Below are the code and all the weights of a small trained network. Each question names an input and a target symbol and asks about switching units off, where a switched-off unit gives its printed mean instead of its output.

import numpy as np


def w(rows, s, z=0):
    codes = np.array(rows[::2]) - 128.0
    scale = np.full(codes.shape[1], s)
    scale[-1] = z or s
    return codes * scale


def norm(h):
    return h / np.sqrt((h * h).mean(-1, keepdims=True) + 1e-5)


def f(y):
    return y / 2 * (1 + np.tanh(0.7978845608 * (y + 0.044715 * y**3)))


def softmax(a):
    e = np.exp(a - a.max(-1, keepdims=True))
    return e / e.sum(-1, keepdims=True)


def log_softmax(a):
    a = a - a.max(-1, keepdims=True)
    return a - np.log(np.exp(a).sum(-1, keepdims=True))


def net(x, mask):
    ids = ['ΔΛΠΣβεηθ'.index(c) for c in x.split()]
    T = len(ids)
    res = E[ids] + P[:T]
    u = 0
    for l in range(2):
        q, k, v = (norm(res) @ M[l].T for M in (Q, K, V))
        z = softmax(np.where(np.tri(T) > 0, q @ k.T / 2**0.5, -1e9)) @ v
        res = res + np.where(mask[u], z, O[l][:, -1]) @ O[l][:, :-1]
        u += 1
        y = f(norm(res) @ A[l][:, :-1].T + A[l][:, -1])
        res = res + np.where(mask[u : u + 12], y, B[l][:, -1]) @ B[l][:, :-1]
        u += 12
    return log_softmax(norm(res)[-1] @ U[:, :-1].T + U[:, -1])


Q, K, V, O, A, B = {}, {}, {}, {}, {}, {}
E = w([
[142,138,78,168,80,37],'Δ',
[68,125,32,211,235,140],'Λ',
[125,79,185,143,83,114],'Π',
[239,78,158,57,82,115],'Σ',
[100,141,128,1,125,165],'β',
[80,98,96,138,159,97],'ε',
[196,208,108,1,108,197],'η',
[89,108,240,131,199,55],'θ',
],0.023)
P = w([
[147,79,73,223,10,254],'0',
[162,150,46,230,59,198],'1',
[170,142,89,203,78,221],'2',
[171,115,133,149,111,203],'3',
[157,105,165,108,132,191],'4',
[156,118,172,103,152,177],'5',
[151,118,201,93,176,160],'6',
[137,122,148,53,116,139],'7',
],0.0057)
Q[0] = w([
[97,218,100,109,130,110],'L0H0',
[2,105,111,175,203,122],'L0H0',
],0.0098)
K[0] = w([
[83,124,53,68,120,3],'L0H0',
[117,194,208,86,160,14],'L0H0',
],0.0073)
V[0] = w([
[121,111,44,177,112,72],'L0H0',
[109,84,3,159,125,210],'L0H0',
],0.005)
O[0] = w([
[193,45,115,133,150,104,186],'L0H0',
[130,252,113,133,173,52,254],'L0H0',
],0.012,0.0029)
A[0] = w([
[190,193,76,99,67,137,170],'L0N0',
[168,69,135,68,174,117,17],'L0N1',
[106,111,132,52,155,148,56],'L0N2',
[198,191,200,179,74,55,24],'L0N3',
[81,165,18,129,88,61,69],'L0N4',
[254,89,155,124,120,104,210],'L0N5',
[116,231,90,143,80,153,19],'L0N6',
[138,156,185,116,240,136,192],'L0N7',
[145,120,81,132,94,98,47],'L0N8',
[140,138,142,53,176,64,111],'L0N9',
[109,90,233,191,67,123,167],'L0N10',
[21,92,128,162,145,125,253],'L0N11',
],0.0096,0.0024)
B[0] = w([
[81,107,159,169,171,218,235],'L0N0',
[69,157,122,129,159,176,151],'L0N1',
[69,41,195,132,200,169,161],'L0N2',
[160,94,141,135,78,253,171],'L0N3',
[75,50,129,67,115,104,227],'L0N4',
[65,58,138,30,179,202,213],'L0N5',
[146,98,106,201,145,181,159],'L0N6',
[93,140,60,217,16,80,198],'L0N7',
[89,86,129,148,134,98,136],'L0N8',
[69,73,22,137,79,162,198],'L0N9',
[150,151,12,99,84,198,192],'L0N10',
[211,196,183,134,139,81,253],'L0N11',
],0.0074,0.0057)
Q[1] = w([
[56,198,130,35,75,236],'L1H0',
[29,77,146,2,69,251],'L1H0',
],0.0061)
K[1] = w([
[126,48,154,173,112,231],'L1H0',
[31,85,182,254,175,141],'L1H0',
],0.0064)
V[1] = w([
[225,116,78,49,206,175],'L1H0',
[125,132,2,11,88,57],'L1H0',
],0.0062)
O[1] = w([
[187,254,139,10,43,102,116],'L1H0',
[130,229,252,129,81,193,249],'L1H0',
],0.0084,0.0019)
A[1] = w([
[118,120,131,176,217,103,128],'L1N0',
[173,73,160,28,101,182,123],'L1N1',
[131,156,122,75,110,194,120],'L1N2',
[60,71,118,191,92,132,167],'L1N3',
[201,123,100,83,106,61,39],'L1N4',
[188,105,146,90,96,211,3],'L1N5',
[116,132,252,119,152,148,178],'L1N6',
[128,101,133,159,36,154,89],'L1N7',
[137,128,129,184,68,90,194],'L1N8',
[127,163,112,107,123,47,110],'L1N9',
[87,108,75,149,41,223,151],'L1N10',
[84,81,91,25,138,126,75],'L1N11',
],0.011,0.0039)
B[1] = w([
[173,50,184,160,130,75,199],'L1N0',
[133,158,119,137,104,69,253],'L1N1',
[83,133,142,132,139,53,220],'L1N2',
[134,113,88,65,193,132,212],'L1N3',
[94,101,152,102,185,123,118],'L1N4',
[143,147,121,175,147,63,202],'L1N5',
[102,70,2,105,72,157,161],'L1N6',
[108,158,166,178,208,166,151],'L1N7',
[148,143,142,137,142,189,173],'L1N8',
[135,210,154,122,150,169,168],'L1N9',
[125,74,195,157,146,153,254],'L1N10',
[158,150,51,181,117,55,197],'L1N11',
],0.0094,0.0076)
U = w([
[145,28,135,103,225,233,204],'Δ',
[169,141,32,216,198,64,72],'Λ',
[135,92,182,192,54,143,184],'Π',
[229,69,112,78,102,58,147],'Σ',
[4,104,126,158,126,87,120],'β',
[118,112,238,49,255,1,103],'ε',
[170,158,121,81,153,187,254],'η',
[150,81,138,114,175,132,15],'θ',
],0.0087,0.0051)

Each question gives the input, a string of symbols that net reads in full, and the target symbol t.
The units are the heads (2 rows each of Q, K, V and O) and the neurons (one row each of A and B). Each row of codes is followed by its name. A weight is (code - 128) times the scale printed after its matrix; where a second scale follows, it is the last column's (O, A, B and U).
mask holds one flag per unit, layer by layer, with each layer's heads first. A switched-off unit (its flag False) gives its mean, the last column of its rows in O or B, instead of its output. The means were averaged over made-up inputs and are rounded, as every weight is.
A unit's drop is (log p(t) with every unit on - log p(t) with that unit switched off) / (log p(t) with every unit on - log p(t) with every unit switched off).
The circuit of an input: a set's keep is (log p(t) with only the set's units on - log p(t) with every unit switched off) / (log p(t) with every unit on - log p(t) with every unit switched off). Starting from the 12 units with the biggest drops (on a tie, the unit counted first), units are removed one at a time, each time the one whose removal leaves the highest keep (on an exact tie, the one counted first), for as long as the keep stays at least 0.8.
circuit, biggest first: the units of the circuit, biggest drop first
unit that matters most: the unit with the biggest drop
top k neurons: the k neurons with the biggest drops, biggest first
k most important neurons of layer l: the k neurons of layer l with the biggest drops, biggest first
drop of u: that unit's drop, to one decimal
input Π Λ η Δ Δ θ Σ, target Δ: circuit, biggest first => (L0N5)
input ε ε Π ε, target Π: top 4 neurons => (L0N11, L1N3, L0N0, L0N5)
input ε η ε, target η: top 3 neurons => (L1N9, L0N2, L1N2)
input β β Λ Λ β ε, target ε: 2 most important neurons of layer 0 => (L0N10, L0N2)
input η Λ θ η, target Δ: circuit, biggest first => (L1H0, L0N7)
input Σ θ Λ η Π, target Λ: circuit, biggest first => (L0N10, L1N5, L1N7)
input Π Λ Δ Π Σ θ ε, target Δ: 2 most important neurons of layer 0 => (L0N10, L0N4)
input η Λ ε η β θ η, target Δ: top 3 neurons => (L0N7, L0N0, L0N10)
input Δ θ η Π ε ε, target Σ: top 2 neurons => (L0N7, L0N11)
input β Π β η Δ ε, target ε: top 3 neurons => (L0N11, L0N0, L0N10)
input Δ Λ θ Δ β ε ε, target Σ: top 4 neurons => (L0N11, L0N7, L0N0, L0N9)
input η ε Λ Π β β ε, target Π: top 2 neurons => (L0N11, L1N3)
input Π β η η η η θ, target Δ: top 2 neurons => (L0N7, L0N10)
input θ η ε η Δ ε Λ η, target Λ: unit that matters most => L0H0
input Δ Λ ε θ Π, target Δ: 2 most important neurons of layer 0 => (L0N7, L0N3)
input Π ε β ε Λ η Λ Δ, target Δ: drop of L0N5 => -0.1
input β θ ε β ε η η, target Λ: drop of L1H0 => 0.4
input η ε η η ε, target η: drop of L0H0 => 0.3
input ε ε η ε β β β, target β: drop of L0N8 => 0.0
input Σ ε Λ θ Λ, target Δ: circuit, biggest first => (L0H0)
